(in the rows, 128 means zero)
Known rows:
[118 127 134 156 129 125 161 138 122 116 106 164 138 142 139 138 134 117
 125 123 128 119 100 118 143 151 123 125  85 157 141 127 133 131  96 118
 110 151 125 128 151] : flapor
[138 107 108 178 110 137  86 113 157 114 116 129 148  97 124 160 141 111
 149 102 127 157 116 151 140 134 146 134  75 167  89 125 135 103 130  98
 143 103 148 124 126] : mugre
[131 157 197 133 114  54 102 183  74 158 137 178 106 169 111  46 145 168
 182 177  73 166 165  76 133 124 129 170 107  88 203  80 169 176 172 115
 141 168 180 116  98] : binu
[ 91 170 204 161 111  66 148 163  79 164 134 210  91 174  98  68 145 169
 156 177  97 135 130  56 157 140 126 155  99 115 198  81 149 183 110 139
 144 205 157  92 124] : dudre
[137 113 128 158 155 120 128 131 130 129 105 142 134 116 130 142 111 128
 134 111 138 126 110 125 137 132 127 135  94 154 114 152 148 124 106 119
 110 145 152 137 154] : stuklil
[110 119 122 154 153 127 148 126 113 119 132 164 127 106 134 163 120 121
 153 108 140 101  85 123 136 131 138 153 107 135 117 143 143 125  83 128
 129 162 136 122 134] : gitider
[125 131 179  71 138  96 198 107 123 113 109 119 125 123 205 149 105 120
  93 117 170  94  74 125 112 179 109 173 152  89 184 142 110  82 177 129
 118 158  95 151 129] : diplak
[147  93 123 170 150 137  72 136 142 107 101 139 102 125  94 140 115 122
 119  86 111 138 126 149 109 154 131 154 135 101 135 137 113 145  79 132
 127 103 141 151 158] : defu
[147 113 136 143 158 111 109 126 125 132 136 136 143 121 143 131 121 130
 146 112 106 138 136 130 128 117 132 144 125 138 119 124 140 116 147  97
 115 106 161 149 109] : tikival
[144 125 124 153 151 123 123 148 140 121 110 121 132 136 164 103 112 109
 147 105  99 136 130 131 125 120 126 128 136 120 135 116 142 117 147  95
 114 124 146 157 136] : ploklo
[111 161  83 102  96 165 192 134 154 131 112  75 122 161 135  90 118 117
 103 143 107 146 131 109 138  99  92  74 168 119 143  88 112 135 157 143
 126 148  84 112 169] : tramil
[120 135  82  78 107 148 125 139 140 128 133  72 116 113 108 132 140 136
 130 149 144 127 128 137 107  91 134 107 158 114  96 128 153 125 157 170
 170 129 108 109 117] : kleskil
[125 135 124 139 142 137 147 130 135 135 105 119 110 120 113 139 113 135
 112 124 133 105 105 124 132 122 136 117 148 147 109 136 140 124 109 150
 134 166 125 129 152] : bisum
[103 143 115 132 123 165 164  85 128 131 173 109 143 106 126 135 128 144
 146 135 145 136 144 107 149  92 100 116 159 131 103 111 103 116 122 138
 128 124 115  80 125] : gobor
[122 146  98  83  87 158 158  93 133 149 141  95 147 144 104 125 139 140
  82 167 121 148 142  98 143  99  83  85 156 152 124 101 111 147 160 166
 119 122  94  87 156] : kloklebru
[106 144 108 103 103 152 178 126 144 124 136 101 147 153 135 110 137 121
 116 149 118 148 139 108 137 115  95  95 143 136 141 105 107 139 149 132
 119 133  94 100 143] : mume
[105 132 107 108 109 151 129 112 135 129 161  97 135 104 118 136 139 134
 159 149 154 137 143 127 127  94 133 113 146 124  88 127 124 114 141 142
 160 116 116  91  98] : muku

Facts:
{bamos,dapluk,draves,fedis,foloskim,fubri,kana,kigrel,klaflu,kloklun,koplil,laplen,moval,ronulor,sutes,tratranul,tupli,zedru,zoful} vibigo 646
{batim,bisum,brutumi,fepluk,gedranun,gruflustul,klatru,klostum,kluke,klupa,nasik,subalok,tabrem,zistu,zomur} vibigo 736
{bekletral,binu,depir,drese,drulo,klugen,kobrek,lestun,peflis,pitrak,pliklin,ploklo,ruges,steko,tikival} vibigo 294
{boti,dadritok,fligren,flimo,grostudi,kleskil,klosom,kluman,makas,mugre,muku,plasek,safis,skasok,trapon,tugras,vestur,vunapin} vibigo 529
{brapa,brena,diplak,droflidres,dronum,fludotel,reven,stuklil,tritral,zukul} vibigo 756
{braza,defu,flupar,klagre,klorir,lanak,librir,pepli,skivas,sogro,tigri,triri,tugro} vibigo 629
{dudre,flapor,gitider,grebrol,greflol,kogedak,linur,nepel,paplo,plofetas,sofim,tibri,tragir,tredro,trunu,trutre,zeloge} vibigo 913
gebak dapluk <- bamos,droflidres
gebak flupar <- batim,stuklil,zedru
gebak klorir <- bekletral
gebak drimeve <- binu,dudre,kana,kluman,peflis,trutre
gebak tugras <- boti,fedis,grebrol,kluke,vestur
gebak bizofa <- brapa,klorir,klostum,mugre
gebak stevi <- braza,pliklin
gebak sasom <- brena,klatru,nasik
gebak tramil <- brutumi,nepel
gebak gedranun <- dadritok,kloklun
gebak fazi <- dapluk
gebak nusku <- defu,triri,zistu,zomur
gebak kloklebru <- depir,pitrak,skasok
gebak kluke <- diplak,fligren,lanak,tigri
gebak stidur <- draves
gebak sugoflel <- drese
gebak nasik <- dronum
gebak sagrim <- drulo,grostudi,koplil,makas,tratranul
gebak kleskil <- fepluk,tragir
gebak bese <- flapor,tibri,tredro
gebak migadrok <- flupar,ronulor
gebak mume <- foloskim
gebak kivas <- fubri,kobrek
gebak klugen <- gitider
gebak nuzel <- greflol
gebak trunu <- gruflustul
gebak gobor <- kigrel
gebak dizol <- klaflu
gebak futugir <- klagre,laplen
gebak tratranul <- klosom,paplo
gebak safis <- klupa,ruges
gebak zivebek <- kogedak
gebak plasek <- librir
gebak nimes <- linur
gebak luzam <- moval
gebak sogro <- pepli,zukul
gebak platul <- plofetas,zoful
gebak turam <- ploklo,trapon
gebak kana <- reven
gebak kloklun <- safis
gebak muku <- skivas
gebak bekletral <- sofim
gebak diplak <- subalok
gebak ropli <- tabrem
gebak steko <- tikival
gebak vunapin <- tritral
gebak flogum <- trunu
gebak kalere <- tupli


The same things again, as new rows of numbers:
Known rows:
[135 153 143 136 129 130 129 138 123 129 130 117 131 122 126 114 128 122
 140 125 124 113 120 132 120 133 127 124 133 130 127 124 120  97 133 113
 125 125 121 129 131] : dadritok
[121 163 118 125 131 108 125 143 126 127 128 119 124 105 129 136 139 132
 105 141 135 156 121 122 115 130 131  97 134 120 125 105 118 168 123 141
 128 135 132 125 125] : laplen
[119  74 131 120 134 126 141 110 128 120 132  95 127 149 144 119 128 135
 129 133 125 165 140 131 124 152 133 125 129 132 125 130 140 135 127 127
 123 130 170 131 142] : tabrem
[123 164 102 119 125 110 121 128 129 135 129 169 129 105 125 120 142 133
  98 144 140 151 125 120 121 121 121 105 128 129 130 132 132 166 116 146
 133 118 126 120  87] : sutes
[121 108 115 150 137 124 142 137 120 118 132  74 125 119 111 227 124 138
 143 129 152 149 122 144 131 156 141  90 147 133 121 111  97 186 131  90
 114  89 157 120 112] : flupar
[136 118 116 128 123 134 127 122 125 132 128 183 130 135 126 137 124 124
 131 121 127 117 130 132 136 119 117 133 119 135 136 154 140 125 127 131
 131 109 115 127 103] : zeloge
[132 123 114 126 124 129 126 122 126 132 128 171 130 133 126 125 129 127
 125 127 129 128 129 128 130 122 117 125 122 136 134 154 141 128 124 131
 130 104 122 125 100] : kivas
[116  76 142 121 137 124 136 110 121 115 132  92 124 144 146 101 127 130
 123 130 118 165 139 127 116 149 131 137 125 129 127 129 148 136 130 124
 120 146 168 138 163] : subalok
[131 122 114 128 125 128 127 124 124 131 129 170 129 131 125 129 129 128
 125 126 129 130 128 129 128 123 117 123 123 136 135 155 140 131 125 128
 128 102 124 126 102] : bese
[132 120 108 132 126 129 132 126 123 129 130 160 130 131 120 156 127 130
 130 128 137 125 128 132 131 131 120 113 128 138 132 147 132 145 124 120
 128  84 132 121  87] : migadrok
[134  84 144 113 125 144 142 113 131 139 114  75 124 170 140  92 130 156
 130 130 120 209 143 155 110 181 149 111 131 125 136 138 128  79 122 168
 129 186 134 112 190] : zistu
[130 107 102 116 116 134 138 106 120 118 124 127 122 128 141 134 132 141
 134 137 115  94 112  96 137  82 143 181 122 111 117 155  80  98 140 135
 142 123 131 122 152] : drulo
[138 154 126 129 122 132 124 123 128 138 130 169 136 122 122  95 131 125
 133 128 128 105 124 129 127 122 117 134 125 139 132 150 134  93 126 119
 131 110 116 124  95] : flimo
[134 118 132 134 128 133 132 137 122 124 127 131 125 135 129 152 120 123
 138 117 122 123 126 134 130 129 127 126 126 126 130 126 127 127 134 126
 126 125 120 132 139] : nepel
[120 162 121 127 132 108 126 147 124 125 128 108 123 106 130 142 138 132
 107 140 134 159 120 124 113 132 133  93 136 119 124 101 115 169 124 139
 127 135 134 126 131] : bamos
[134 118 133 134 129 133 131 141 126 125 127 123 127 138 132 152 122 121
 140 118 120 125 126 134 133 127 127 126 127 125 130 118 125 123 135 131
 125 129 123 135 145] : sofim
[132 123 112 126 124 130 126 122 127 132 128 174 130 132 125 124 128 128
 124 127 129 126 130 128 131 121 117 127 122 136 135 153 141 128 123 132
 130 105 122 125  99] : gobor

Rows:
No name comes twice in this set of rows, the named rows included.
[120  74 114 117 129 126 137  98 129 127 133 148 129 148 140 111 131 137
 123 135 130 165 142 131 127 145 122 127 123 142 131 159 153 137 121 126
 125 110 166 126 106] => gedranun
[122 126  85  98 117 116 151  88 112 117 126 147 120 108 159 119 148 143
 108 158 121 129 107  89 127  82 146 152 120 103 108 123  62 133 135 146
 147 141 152 118 140] => tratranul
[134 151 146 141 131 128 131 145 121 125 130 101 130 121 126 125 128 122
 143 123 122 119 117 135 116 138 130 116 136 129 126 119 116 100 136 109
 121 125 124 131 143] => safis
[117  72 135 124 136 125 143 115 126 117 132  84 125 149 144 128 128 135
 132 131 125 171 138 134 121 156 135 117 131 130 124 125 135 137 129 123
 120 131 173 132 151] => klupa
[125  76 118 116 137 119 127 146 171 129 137  68 143 170 161 114 141 116
 144 144 114 180 141 133 153 128 123 121 136 126 126  82 139 102 131 162
 119 137 186 159 149] => klostum
[131 121 119 127 123 138 124 100 131 141 129 191 131 132 125 115 131 127
 138 122 132 123 132 139 138 122 118 154 121 142 133 153 136 108 128 101
 126 131 123 130 104] => fludotel
[115  71 134 128 138 122 143 119 119 114 134  86 122 144 144 136 128 134
 131 130 124 176 135 134 116 157 133 112 133 133 125 134 139 146 131 113
 115 122 175 134 149] => nasik
[120 159 113 131 133 108 131 146 123 124 130 108 125 104 125 168 138 134
 111 142 143 156 120 127 116 139 134  84 140 122 123  99 110 186 123 130
 127 114 142 120 111] => ronulor
[128 114 130 145 133 135 139 125 122 126 131 110 127 131 121 188 125 129
 157 118 139 130 125 149 133 148 135 123 138 135 123 111 106 139 136  77
 117 118 145 128 127] => stuklil
[126 118 136 138 131 134 129 119 122 129 130 139 124 130 128 139 128 125
 146 116 126 133 126 142 128 133 128 141 129 135 128 130 123 115 136  89
 117 143 130 136 143] => brena
[120 157 114 137 136 107 135 153 121 121 130  88 124 104 122 193 135 135
 117 141 147 158 118 131 115 147 138  73 144 122 120  90 102 199 124 122
 124 104 150 118 112] => zedru
[116  71 132 125 136 123 142 114 122 116 133  92 123 146 144 130 128 134
 130 130 124 171 137 133 119 155 133 117 131 133 125 133 140 142 129 118
 118 125 173 133 147] => klatru
[120 162 118 129 133 106 127 148 122 125 129 111 123 105 129 145 139 131
 107 140 135 163 119 125 111 134 132  90 137 120 125 105 116 172 125 136
 124 131 134 126 129] => kloklun

Now the same things, written a new way:
Known rows:
[141 160 148 145 125 145  99 111 161 146 119 124 111 123 114 108 128 111
 126 153 118  79 138 146 110 126  93 137 168 191 149 110 148 119 120] : peflis
[103 130 123 163 138 176  84 163 122 134 138 144 116 141 130  91 123 127
 135 125  87  55 130  40 167 195  82 113 166  63 131 115  81 124 129] : muku
[132 146 141 163 140 159 110 114 151 148 139 128 119 135 114 106 129 110
 121 151 114  65 139 108 126 150 100 110 177 163 157 123 137  91 117] : klosom
[136 147 140 165 136 136 120 110 157 153 138 134 119 129 112 104 131 116
 124 151 114  73 138 121 121 142 107 118 173 165 159 119 155  96 121] : vestur
[129 150 137 156 137 160  83 113 159 137 134 121 120 116 120 118 125 107
 112 156 103  87 114 125 118 143 105 124 141 170 139 104 175 110 120] : defu
[136 142 136 172 126 140  91 105 154 146 144 134 104 113 122 102 124 123
 115 146 122  73 116 133 132 154 113 124 173 181 155 113 180 114 111] : zoful
[131 142 136 173 145 172  94 112 156 144 147 125 114 121 122 109 132 110
 107 149 112  61 120 121 127 161 102 125 170 172 164 119 156  98 106] : koplil
[144 159 138 148 142 158  79 117 146 123 132 125  89 138 120  99 140 105
 113 145 114  68 116 149 112 141  89 131 157 141 149 111  88 101 105] : gruflustul
[143 151 114 140 135 123 113  94 167 136 133 145  96 148 117 101 135 125
 123 154 104  99 106 140 134 123 107 121 146 170 138 110 145 114 131] : kogedak
[168 184 136 161 119 168  63 101 171 154 106 131  80  86 110 115 105 132
 107 156 100  35 154 116  43  95 100 153 135 180 139 129 151  92 119] : gitider
[149 165 131 165 134 142  89 111 157 137 133 128 109 130 116 125 126 116
 108 152 113  77 130 112 124 129 108 117 156 125 144 104 115 101 131] : tredro
[136 152 141 169 147 103 133 108 151 144 154 121 112 120 117 147 130 119
 119 154 128 104 108 168 155 103 134 122 179  97 151 115 127 116 154] : tragir
[115 166 116 137 146 178  82 136 146 133 130 140 100 141 123 109 111 134
 142 138  93  46 107  67 141 124  84 140 162 112 105 117  84 157 138] : sasom
[ 92 168 141 150 130 149  62 140 130 149 136 135 102  84 123 163  73 157
 150 144 114  39 105  98 127 106 115 146 177 114  81 147 142 150 170] : tramil
[ 96 172 138 152 115 171  50 138 136 147 129 142 105  70 124 153  75 156
 149 145  99  27 109  67 115 116 106 142 152 128  73 151 152 142 163] : mume
[118 163 113 172 200 241 171 136 155 143 141 127 129 127 110 128 160 109
 130 146  65  35 120  47 139  72 102 163 163   8 163 128  42 150 151] : nuzel
[143 188 134 167 128 152  72 142 138 143 112 136  90 122 117 116 109 135
 128 127 119  63 132  77 133  98  97 150 190  37 138  81  67 184 137] : kivas

Rows:
No name comes twice in this set of rows, the named rows included.
[111 145 155 181 123 160  54 118 144 152 144 128 112  64 122 147  94 136
 117 153 118  38 118 122 104 163 116 129 159 206 127 154 208  84 118] => foloskim
[157 165 148 191 129 139  73 119 145 150 132 121  99 111 118 110 131 113
  98 135 136  73 135 133 121 146 110 125 197 116 184  77 116 125  99] => fubri
[138 166 143 155 120 180  76 133 162 159  87 142  77  60 114  97 103 145
 140 140  77  27 162 103  48 102  89 192 142 147 140 133 163 143 134] => klugen
[144 156 122 182 195 218 174 111 162 137 151 110 129 135 107 142 167  87
 101 159  77  55 132  94 124  95 107 136 150  57 190 130  52  86 133] => greflol

The same things again, as new rows of numbers:
Known rows:
[166 112 112 124  96 128 136 140 132 160 100 136 121 115 129 139 101 184
 144 112 125 134  86 132 140 120 127 104 134 131 114 146 156] : brapa
[145  93 132 124 104 127 139 130 140 142 151 130 126 121 121 131 150 145
 126 125 129 104 136 135 138 122 122 145 128 128 141 131 145] : subalok
[137 159 118 130 115 140 144 110 126 125 128 135 155 126 128 134 104 128
 129 118 121 146 120 124 133 133 133 128 128 133 110 123 105] : laplen
[139 120 129 123 117 124 142 132 128 125 110 130 114 123 134 128 112 152
 130 122 117 126 128 130 132 118 126 129 122 129 123 134 141] : dronum
[122 136 148 114 144 128 122 150 127 151 127 125 116 126 111 127 131 131
 129 125 132 117 116 133 115 120 129 110 120 125 141 141 161] : linur
[139 150 128 133 130 135 115 131 130 164 128 136 163 116 121 124 123 146
 133 117 127 134  79 133 120 145 129 110 128 134 134 130 123] : defu
[133  53 201 122 111 144  81  42 128  61 133 118 152 162 110 121 126  73
 140 127  96 160  90 150  97 129 121 134 100 131 112 120  30] : tratranul
[137  66 161 125 108 130  98  46 127  56 131 118 135 166 135 131  98 110
 136 126  89 159 118 130 104 111 124 130 101 137  86 112  49] : grostudi
[132 140 123  99 125 144 118 129 128 112 148 131 132 158 126 134 144  80
 139 124 159 160 109 124 128 119 135 114 142 137 132 128 159] : pliklin
[105 132 126 145 150 124 109 120 122 167 122 126 143 123 120 134 125 119
 113 135 143 119 146 114 132 136 130 122 129 125 120 125 120] : tugro
[127 132 124 134 150 125 179 126 123  37 130 139 121 122 147 121 132  68
 125 125 120 104 162 112 119 160 143 164 118 139 110  68 126] : tugras
[134 135 110 144 153 119 134 132 126 132 107 118 119 121 133 124 143 158
 108 129 120 119 152 125 130 129 131 138 124 115 143 139 122] : stidur
[135 120 115 136 149 121 114 145 128 117 102 117 118 125 141 113 143 156
 116 130 128 112 140 132 123 134 130 127 124 119 151 139 141] : migadrok
[122 109 120 149 145 118 108 137 128 144 113 110 109 127 135 123 149 159
 109 139 130 101 170 123 130 132 131 127 128 117 146 133 142] : sugoflel
[127 121 120 141 147 122 117 139 129 132 109 115 119 129 139 115 145 155
 109 133 129 108 155 126 122 134 132 130 124 120 154 132 149] : nuzel
[125  75 126 156 134 116  93 140 130 159 105 110 121 116 133 123 152 163
 118 142 147  91 133 131 137 152 124 117 137 117 153 129 145] : nusku
[123  95 126 143 147 121 105 145 130 123  99 115 115 126 128 112 144 138
 112 138 138 103 140 130 126 141 128 130 130 117 159 136 140] : bese

Rows:
No name comes twice in this set of rows, the named rows included.
[157  79 165 119 151 126 222 157 134  88 182 158  53 107 110 144 185  78
 142 126 120  49 160 133 129 145 136 188 115 140 130  62 181] => kluke
[131  84 179 130 109 144  98  51 128  82 144 116 161 156 116 122 122  96
 132 123  91 155 110 142  97 126 127 134  98 135 110 118  43] => koplil
[125 131 169  98 181 123 180 170 122  76 169 146  48 132 113 139 171  84
 142 124 134 103 131 125 113 114 146 126 110 132 138 101 196] => grebrol
[141  93 167 121 119 148 105  45 129 114 177 116 144 173 105 143 150  80
 130 126 108 176 117 138 109 102 131 132 111 132 116 128  65] => drulo
[155 104 145 121 127 126 188 143 129 111 145 146  70 115 126 147 128 134
 146 114 107 107 127 130 129 122 137 138 117 137 112 100 159] => diplak
[157  86 116 119  87 135 103 131 130 138  85 139 153 123 143 120  92 137
 153 116 144 139  60 130 132 153 124 107 144 146 107 120 147] => mugre

The same things again, as new rows of numbers:
Known rows:
[108 161 146 122 138 102 173 186 109 127  48 157  80  99  74 159  82 119
 100 147 154 199 128 104  83 105 151 226  74 117 164  80] : mugre
[147 164 117 139 122 120 130 134 108 141 128 127 140 145 130 116  98 145
 135 118 127 104 112 115 110 132 150 140 114 144 157 135] : stidur
[128 153 124 113 106 124 117 120 120 136 104  95  96 106 136 137  98 108
 158 129 130 103 122 131  88 113 108 184 107  84 174 114] : fludotel
[ 53 121 133 149  88  70 106 115 161  97 140 132 123 214 100 171  61 108
 114  97 114  91 169 170 154 119 151 208 107 143 126  61] : peflis
[111 148 123 106 107 130 109 152 124 120  90 139 115 119 141 125  61 117
 122 120 125 113 118 144  87 100 141 171 128  95 135  94] : kogedak
[104 132 136 110  95 138 117 155 113 117 103 160 129 134 121 140 103 134
 129 115 135 116 138 149 128  93 142 162 137 136 130  86] : drese
[104 132 137 112  92 140 115 156 111 118 102 160 129 131 122 139 101 134
 127 116 136 115 139 150 128  93 140 159 139 137 132  85] : kobrek
[145 174 103 140 102  91 136 165 111 139 128 122 107 136 156 163  94 129
 155 119 151 105  84 104  94 112 117 138 103 127 167 113] : kleskil
[162 110 127 149 116 158 129 153 112 141  94 145 161 146 106  91  54 134
  89 133  90 102 155 128  94 133 177 159 124 141 126 151] : fepluk
[133 107 136 188  90 177 120 182  91 163 102 145 152 125 129  57  52 132
  95 130  82  89 164 134  84 131 173 139 137 140 137 141] : zistu
[ 94 181 148 105 150 119 154 160 117 122  61 157  98  95  83 133  68 123
 104 148 144 180 123 118  77 106 170 221  81 114 155  77] : sofim
[121 121 121 126  88 123 121 176 112 127  81 137 101 123 144 148  76 113
 117 119 133 118 123 141  92  96 115 165 127  99 145  95] : skasok
[119 134 130 110  96 140 111 124 118 130  87 101  94 100 131 131  92 101
 143 129 124 105 135 147  87 107 102 194 117  75 167 106] : zukul
[139 164 107 135  99  95 135 166 114 136 118 126 105 135 152 161  90 126
 147 120 148 109  94 110  95 110 116 146 105 120 161 110] : vunapin
[146 164 116 140 122 120 130 138 108 142 128 126 139 147 129 119  98 144
 135 120 128 104 112 115 109 133 151 140 115 145 155 135] : ropli
[145 122 125  43 105 143 136 131  91  74  78 147 186 150 137 197 115 150
  93 113 144 102  93 220 113  97 126 188 115 146 119 115] : ruges
[182 143  95  62 109 107 152 142  92  86  84 113 164 152 166 217 101 140
 106 116 152  96  51 192  79 110 103 178  85 126 146 139] : safis

Rows:
No name comes twice in this set of rows, the named rows included.
[205  99 113  81 128 159 151 127  93  96  69 134 217 164 123 146  71 151
  55 129  98  89 111 198  80 137 164 186 101 149 115 179] => klupa
[158 129 126 173 109 158 131 162  99 157 115 141 160 138 126  79  60 140
 104 132  93  87 142 119  86 139 175 136 120 152 140 153] => nasik
[171 129 120 151 123 141 135 146 114 144 111 142 164 154 111  97  63 141
 105 132  96  97 142 113  96 140 179 151 114 148 135 157] => bisum
[ 74 123 128 143  94  77 101  89 163 113 121  74  91 173 112 159  54  79
 132 114 103  86 163 163 112 131 115 237  87  81 161  84] => reven
[112 152 131 114 101 124 122 151 112 120 121 156 130 138 127 145 108 140
 142 115 143 111 124 136 129 100 142 152 129 146 139  93] => lestun
[117 168 117 114 111 121 114 149 121 126 109 133 115 122 149 130  68 123
 135 121 134 107 102 131  86 106 141 157 118 108 144 101] => trunu
[167  98 125 118 131 134 133 156 129 145  82 180 132 172 159  81  84 189
 127 122  59  98 178  98 119 118 205 205 116  97 108 188] => subalok
[139 159 164 139 150  93 190 180  97 142  65 161 103 118  47 146 126 144
  99 127 147 191 135  92 106 146 167 207  76 161 187  99] => klorir
[165 113 105  62 102 124 142 150  97  83  62 123 152 142 153 203  90 129
  89 117 142 108  78 202  82 101 104 194 102 108 134 123] => dadritok
[125 122 118 125  90 120 122 175 116 125  82 137 101 126 140 150  76 114
 119 119 135 120 124 139  95  97 115 169 124  98 144  95] => trapon
[ 75 112 113 164  85  50 111 135 165 102 121 107  97 209 117 182  35  88
 107 100 110  98 152 156 123 122 129 218  91 106 139  71] => kluman
[102 172 160 107 146 121 165 135 110 134  56 120  75  74  65 141 100 108
 124 158 145 184 140 114  74 117 138 251  66  95 188  89] => brapa

